Each row has a name. Each question is about the rows just above it.

X: [124 120 108 129  97 157 191  83 158  92  84 117  91]
D: [131 116 124 136  88 149 189  88 148 144  87 137 102]
Q: [136 119 113 119 103 147 193  85 155 150  87 120  97]
Q without one entry, shuffled: [150  87 120 119  97 193  85 113 147 119 136 155]. Gone:	[103]
D without one entry, shuffled: [136  88 189  87 131  88 149 137 116 124 144 102]. Gone:	[148]
Which entry of X is missing from [120  97 129 108  84 158  83 124 191 157  92 117]?	[91]

K: [114 126 108 138 114 131 132]
M: [170 156 144 103 121 155 102]
E: [170 156 144 103 107 171 115]
B: [121 103 135  97 138 148 127]
C: [147 103 135  97 138 148 133]
U: [107 173 122 146 147 123 147]
S: [113 127  97 132 125 102 140]
Shuffled K with one entry gone: [114 131 108 114 138 132], missing	[126]
Which entry of C is missing from [133 103 138  97 147 135]?	[148]
Which entry of M is missing from [121 102 155 156 170 144]?	[103]
E without one entry, shuffled: [144 171 115 107 103 156]. Gone:	[170]
U without one entry, shuffled: [123 173 107 146 147 147]. Gone:	[122]

N: [163 146 128 127 128 115 163 154 134 128 135 165 134 151 128 145 179 149
 162 159 128 169 128 146 151 143 146 129 128 159 143 128 128 120 117 139
 146 128 149 116 128 120 153 126 163 143 142 152 114 110 158 128 141 141
 158 154 157 126 128 128 152 128 145 147]
W: [128 131 125 125 141 111 128 127 128 118 128 121 126 119 128 128 143 136
 144 128 124 142 125 125 128 122 128 116 122 123 125 113 140 128 115 132
 125 146 136 108 127 115 125 114 136 118 136 140 121 103 119 141 128 122
 117 128 136 123 128 118 116 119 121 122]
Y: [181 158 126 142 174 147 123 158 143 134 146 126 141 152 164 141 193 156
 170 167 128 187 147 132 128 154 151 146 133 128 128 150 173 147 139 127
 125 128 156 128 137 128 128 146 161 158 153 128 128 152 128 191 150 143
 133 127 166 128 128 128 164 154 128 152]
P: [ 84 128 104 124  94 128  87 101 128  94 118 128 117 105 101 110 128 101
  93  89 115  82 111 112 128 108 103 145 128  88 109 161  91 128 104 111
 109  77 108 159 118 149  91 159 128 103 102 101 152 172  85  73 128 128
  97 103  99 141 153 110 109 108 128 103]
F: [163 146 128 136 128 115 163 154 134 128 135 165 134 151 128 145 179 149
 162 159 128 169 128 146 151 143 146 120 128 159 143 128 128 120 117 139
 146 128 149 116 128 120 153 112 163 143 142 152 114 110 158 128 141 141
 158 154 157 126 128 128 109 128 145 147]
Which entry of P is missing from [ 84 128 153 128 112 118 128 109 101 104  85 115 149 111  89 103  73 161
 152 110 104 118  87  77  88 109 128 128  94 110 128 103 128 128 145 159
 111  82 102 108 108 141 159  97 105 128 128  91  94 108 117 128 101 103
 172 101 109  99 101 128  91 103 124]?	[93]
Shuffled F with one entry gone: [159 146 128 153 141 128 134 158 128 126 154 147 135 128 120 151 152 162
 139 128 165 157 112 116 128 114 163 120 128 179 146 128 128 163 109 169
 149 128 128 145 128 149 128 163 158 115 146 143 134 151 120 136 117 154
 128 143 146 141 145 159 143 128 142], missing	[110]
Shuffled Y with one entry gone: [166 123 128 133 152 143 151 141 153 152 147 126 158 128 142 132 181 128
 146 146 128 147 128 128 133 158 139 158 147 146 152 150 128 154 125 128
 193 128 126 173 128 187 161 164 141 128 154 128 156 174 143 170 128 164
 150 137 156 191 127 128 134 128 127], missing	[167]
Shuffled P with one entry gone: [159 115  93 102 110 104  94 110 101  91 111 118  84  91 159 128 105 118
  82 112 128 101  99 104 101 108 108 124 153 128 128 172 109 101  85 111
 109  73 145 141 128 128  87  88 117  89 128  97 103 161 128 108 103  94
 103 128 149  77 128 128 128 103 109], missing	[152]
Which row holds [128 131 125 125 141 111 128 127 128 118 128 121 126 119 128 128 143 136
 144 128 124 142 125 125 128 122 128 116 122 123 125 113 140 128 115 132
 125 146 136 108 127 115 125 114 136 118 136 140 121 103 119 141 128 122
 117 128 136 123 128 118 116 119 121 122]?	W
N without one entry, shuffled: [134 128 115 142 127 153 149 143 117 128 134 152 151 145 146 128 128 141
 110 159 147 128 163 169 128 154 141 152 179 146 163 126 128 139 128 145
 120 120 128 158 158 128 165 128 128 146 154 143 159 128 116 114 135 146
 143 149 163 151 126 162 128 128 129]. Gone:	[157]
F without one entry, shuffled: [153 149 117 128 147 154 120 143 114 142 128 146 157 159 128 120 141 151
 128 109 141 163 158 146 159 152 128 134 128 136 165 179 162 146 139 151
 143 163 128 128 128 115 110 143 134 145 149 120 135 145 169 158 128 126
 128 128 128 154 163 128 116 146 128]. Gone:	[112]

